Below is a small trained network, with its code and all its weights. Each question gives an input and a class and asks what happens when units are switched off, that is, made to give their printed mean instead of their output.

import numpy as np


def w(rows, s, z=0):
    codes = np.array(rows[::2]) - 128.0
    scale = np.full(codes.shape[1], s)
    scale[-1] = z or s
    return codes * scale


def f(y):
    return np.maximum(y, 0)


def log_softmax(a):
    a = a - a.max(-1, keepdims=True)
    return a - np.log(np.exp(a).sum(-1, keepdims=True))


def net(x, mask):
    res = np.array(x, float).reshape(1, 5) / 4 @ E
    y = f(res @ A[0][:, :-1].T + A[0][:, -1])
    res = res + np.where(mask, y, B[0][:, -1]) @ B[0][:, :-1]
    return log_softmax(res[-1] @ U[:, :-1].T + U[:, -1])


A, B = {}, {}
E = w([
[124,127,131,124,128,127],'x0',
[203,49,176,139,138,95],'x1',
[62,59,89,239,118,151],'x2',
[130,129,127,129,128,128],'x3',
[118,133,68,121,103,2],'x4',
],0.0082)
A[0] = w([
[124,133,108,123,130,124,131],'N1',
[154,169,156,106,124,119,201],'N2',
[115,98,119,132,128,155,121],'N3',
[111,93,128,140,119,173,124],'N4',
[122,116,115,140,144,174,150],'N5',
[90,87,56,198,116,71,85],'N6',
[113,153,78,131,122,75,134],'N7',
[226,2,193,141,137,82,156],'N8',
[187,184,139,72,119,126,226],'N9',
[46,244,77,126,125,164,254],'N10',
[103,99,88,130,118,65,108],'N11',
[140,120,158,122,122,213,214],'N12',
[142,113,163,117,119,237,231],'N13',
[165,102,155,136,134,160,135],'N14',
[117,108,81,104,102,57,155],'N15',
[135,172,95,101,125,23,179],'N16',
[134,123,151,114,130,128,151],'N17',
[49,25,79,224,116,153,152],'N18',
],0.014,0.0047)
B[0] = w([
[118,120,124,107,126,128,139],'N1',
[142,169,160,104,167,115,188],'N2',
[135,102,121,125,112,158,151],'N3',
[152,103,120,129,89,179,166],'N4',
[150,132,111,160,124,171,167],'N5',
[47,103,105,141,202,41,195],'N6',
[90,87,112,28,123,104,174],'N7',
[235,43,183,159,133,41,236],'N8',
[120,208,205,97,169,86,224],'N9',
[31,240,54,120,119,205,255],'N10',
[106,131,90,142,160,51,170],'N11',
[132,135,192,144,172,192,216],'N12',
[126,141,211,159,187,207,238],'N13',
[105,70,168,46,128,146,171],'N14',
[157,159,78,146,70,68,183],'N15',
[198,149,74,79,34,139,210],'N16',
[138,128,142,116,140,134,151],'N17',
[87,3,74,198,95,195,245],'N18',
],0.031,0.012)
U = w([
[85,246,185,117,200,189,249],'0',
[131,228,89,40,58,120,197],'1',
[80,133,113,195,122,254,41],'2',
[43,121,41,130,103,118,173],'3',
[190,133,250,104,201,120,198],'4',
[237,150,148,87,61,54,146],'5',
[175,28,180,181,126,187,50],'6',
[141,59,99,183,120,38,1],'7',
],0.0048,0.00098)

Each question gives the input, the list of numbers given to net, and the class t.
The units are the neurons (one row each of A and B). Each row of codes is followed by its name. A weight is (code - 128) times the scale printed after its matrix; where a second scale follows, it is the last column's (A, B and U).
mask holds one flag per neuron, in row order. A switched-off neuron (its flag False) gives its mean, the last column of its row in B, instead of its output. The means were averaged over made-up inputs and are rounded, as every weight is.
A unit's drop is (log p(t) with every unit on - log p(t) with that unit switched off) / (log p(t) with every unit on - log p(t) with every unit switched off).
The circuit of an input: a set's keep is (log p(t) with only the set's units on - log p(t) with every unit switched off) / (log p(t) with every unit on - log p(t) with every unit switched off). Starting from the 12 units with the biggest drops (on a tie, the unit counted first), units are removed one at a time, each time the one whose removal leaves the highest keep (on an exact tie, the one counted first), for as long as the keep stays at least 0.8.
circuit, biggest first: the units of the circuit, biggest drop first
top k neurons: the k neurons with the biggest drops, biggest first
drop of u: that unit's drop, to one decimal
input [7,2,1,-7,-8], class 6: circuit, biggest first	[N10]
input [4,-4,-8,3,1], class 1: top 2 neurons	[N16, N13]
input [4,1,-6,7,0], class 4: top 2 neurons	[N10, N9]
input [8,0,1,3,4], class 3: top 2 neurons	[N8, N9]
input [-6,-8,0,4,7], class 1: top 2 neurons	[N16, N18]
input [-7,7,-4,3,1], class 5: top 2 neurons	[N13, N12]
input [-5,-3,-3,0,1], class 1: top 2 neurons	[N13, N12]
input [-1,-1,7,3,1], class 3: top 2 neurons	[N6, N13]
input [6,-6,0,-6,3], class 1: drop of N18	0.3
input [0,0,-5,5,8], class 1: drop of N8	0.6
input [4,2,6,-8,-5], class 6: drop of N10	0.8
